Below is a small trained network, with its code and all its weights. Each question gives an input and a class and asks what happens when units are switched off, that is, made to give their printed mean instead of their output.

import numpy as np


def w(rows, s, z=0):
    codes = np.array(rows[::2]) - 128.0
    scale = np.full(codes.shape[1], s)
    scale[-1] = z or s
    return codes * scale


def norm(h):
    return h / np.sqrt((h * h).mean(-1, keepdims=True) + 1e-5)


def f(y):
    return y / 2 * (1 + np.tanh(0.7978845608 * (y + 0.044715 * y**3)))


def log_softmax(a):
    a = a - a.max(-1, keepdims=True)
    return a - np.log(np.exp(a).sum(-1, keepdims=True))


def net(x, mask):
    res = np.array(x, float).reshape(1, 7) / 4 @ E
    u = 0
    for l in range(3):
        y = f(norm(res) @ A[l][:, :-1].T + A[l][:, -1])
        res = res + np.where(mask[u : u + 6], y, B[l][:, -1]) @ B[l][:, :-1]
        u += 6
    return log_softmax(norm(res)[-1] @ U[:, :-1].T + U[:, -1])


A, B = {}, {}
E = w([
[108,222,185,108,2,99,143,67,211],'x0',
[160,197,95,187,199,142,87,115,183],'x1',
[138,109,171,135,83,170,5,156,131],'x2',
[74,87,222,196,183,70,102,13,104],'x3',
[94,77,128,153,119,134,143,154,202],'x4',
[107,125,118,115,130,137,121,118,135],'x5',
[101,166,191,84,176,104,119,194,142],'x6',
],0.01)
A[0] = w([
[170,204,104,76,135,108,95,84,36,127],'0.n1',
[128,155,114,116,177,97,255,108,138,2],'0.n2',
[94,93,171,115,77,151,174,148,61,109],'0.n3',
[34,178,175,74,183,97,121,198,140,97],'0.n4',
[136,186,84,189,159,122,89,135,163,135],'0.n5',
[85,62,121,162,126,142,157,164,229,152],'0.n6',
],0.01,0.0085)
B[0] = w([
[97,117,183,154,130,212,187,154,136,248],'0.n1',
[73,217,59,66,120,121,93,46,42,188],'0.n2',
[154,102,126,48,196,121,114,76,245,213],'0.n3',
[250,107,95,198,58,96,148,80,84,238],'0.n4',
[143,71,146,20,138,111,147,99,159,252],'0.n5',
[129,176,176,114,147,208,164,118,56,242],'0.n6',
],0.015,0.0037)
A[1] = w([
[106,117,162,127,99,162,9,170,141,2],'1.n1',
[136,186,101,161,154,165,112,148,175,101],'1.n2',
[182,204,112,160,208,156,102,95,179,43],'1.n3',
[171,104,155,129,101,167,79,113,134,63],'1.n4',
[124,163,139,136,170,148,92,93,151,60],'1.n5',
[157,105,186,149,122,151,70,173,156,107],'1.n6',
],0.013,0.0091)
B[1] = w([
[41,202,51,93,150,109,158,56,75,173],'1.n1',
[80,77,162,87,81,85,151,167,103,129],'1.n2',
[128,56,169,23,25,57,173,104,114,159],'1.n3',
[94,171,50,99,130,100,250,53,89,208],'1.n4',
[72,58,179,108,103,99,166,166,146,133],'1.n5',
[133,185,89,88,171,95,214,75,50,253],'1.n6',
],0.011,0.0032)
A[2] = w([
[52,104,234,236,179,56,129,48,104,110],'2.n1',
[205,187,208,79,146,182,161,62,151,151],'2.n2',
[159,235,65,145,118,178,168,219,128,112],'2.n3',
[83,254,188,127,3,98,138,95,226,69],'2.n4',
[140,109,69,16,74,149,107,178,175,123],'2.n5',
[115,70,10,206,90,241,145,13,201,1],'2.n6',
],0.0089,0.0088)
B[2] = w([
[111,189,82,106,48,122,96,221,186,190],'2.n1',
[105,82,177,177,111,133,148,111,135,249],'2.n2',
[72,129,133,174,70,97,58,118,133,175],'2.n3',
[173,91,51,104,250,174,85,183,62,198],'2.n4',
[82,149,189,153,136,47,102,118,176,183],'2.n5',
[253,171,130,148,72,92,149,135,67,139],'2.n6',
],0.015,0.012)
U = w([
[74,208,53,70,135,95,167,57,73,112],'0',
[116,123,124,152,139,125,121,109,137,253],'1',
[68,143,122,138,73,59,63,182,161,106],'2',
[165,53,169,3,133,108,157,90,188,95],'3',
[157,97,60,135,237,154,91,202,80,98],'4',
[241,118,118,167,55,81,151,114,85,95],'5',
[72,148,199,150,112,231,191,157,91,89],'6',
],0.014,0.019)

Each question gives the input, the list of numbers given to net, and the class t.
The units are the neurons (one row each of A and B). Each row of codes is followed by its name. A weight is (code - 128) times the scale printed after its matrix; where a second scale follows, it is the last column's (A, B and U).
mask holds one flag per neuron, layer by layer. A switched-off neuron (its flag False) gives its mean, the last column of its row in B, instead of its output. The means were averaged over made-up inputs and are rounded, as every weight is.
A unit's drop is (log p(t) with every unit on - log p(t) with that unit switched off) / (log p(t) with every unit on - log p(t) with every unit switched off).
The circuit of an input: a set's keep is (log p(t) with only the set's units on - log p(t) with every unit switched off) / (log p(t) with every unit on - log p(t) with every unit switched off). Starting from the 12 units with the biggest drops (on a tie, the unit counted first), units are removed one at a time, each time the one whose removal leaves the highest keep (on an exact tie, the one counted first), for as long as the keep stays at least 0.8.
units of the circuit, in order: the units of the circuit, biggest drop first
top k neurons: the k neurons with the biggest drops, biggest first
k most important neurons of layer l: the k neurons of layer l with the biggest drops, biggest first
input [4,-1,-4,-6,-6,4,6], class 2: top 4 neurons => 2.n3; 0.n6; 1.n6; 1.n4
input [3,8,2,7,-7,0,-5], class 3: units of the circuit, in order => 1.n3; 0.n5
input [-1,4,-5,3,7,-5,-7], class 5: top 3 neurons => 2.n6; 1.n6; 0.n3
input [-2,7,-3,-6,5,-2,6], class 3: units of the circuit, in order => 1.n3
input [6,-5,8,-2,-7,1,0], class 0: units of the circuit, in order => 1.n1; 1.n4
input [1,6,-2,-7,3,-6,-7], class 2: 2 most important neurons of layer 2 => 2.n5; 2.n3
input [-8,8,1,6,-6,7,-7], class 3: units of the circuit, in order => 1.n3; 0.n5
input [-2,6,1,4,1,4,-6], class 3: top 2 neurons => 0.n4; 1.n3
input [-2,0,8,-1,-7,6,-4], class 0: top 3 neurons => 1.n1; 0.n6; 1.n4
input [5,2,-7,2,5,1,-8], class 5: top 4 neurons => 2.n6; 1.n6; 1.n4; 1.n1
input [5,-4,0,2,7,0,3], class 6: top 2 neurons => 0.n6; 2.n2
input [-8,0,-6,8,-6,7,-3], class 2: 2 most important neurons of layer 2 => 2.n1; 2.n4
input [0,4,-2,-8,8,3,3], class 2: top 3 neurons => 2.n3; 0.n1; 2.n5
input [-5,-6,-7,-8,0,7,2], class 2: top 2 neurons => 2.n5; 2.n3
input [-1,-6,-2,-6,5,-2,-2], class 2: units of the circuit, in order => 2.n5
input [3,6,5,-4,4,2,-4], class 3: 3 most important neurons of layer 0 => 0.n5; 0.n1; 0.n4
input [-7,-8,-8,-1,5,-2,7], class 0: top 2 neurons => 0.n2; 2.n4
input [-7,5,4,7,-3,4,-3], class 2: units of the circuit, in order => 2.n1; 2.n4
input [6,1,-8,6,8,6,-5], class 0: top 2 neurons => 0.n2; 0.n1
input [-7,8,-3,0,8,2,0], class 3: units of the circuit, in order => 1.n3
input [-1,8,-4,-4,-7,0,0], class 3: top 2 neurons => 1.n3; 0.n6
input [-4,4,-1,5,5,-3,-6], class 5: 2 most important neurons of layer 2 => 2.n6; 2.n4
input [7,5,8,5,1,-5,0], class 0: top 2 neurons => 1.n1; 1.n6
input [-6,6,-3,2,7,2,5], class 6: top 2 neurons => 0.n6; 0.n3
input [2,8,-4,6,-8,7,6], class 3: 2 most important neurons of layer 0 => 0.n5; 0.n6
input [-7,5,3,-8,7,-3,-1], class 2: 2 most important neurons of layer 0 => 0.n1; 0.n3
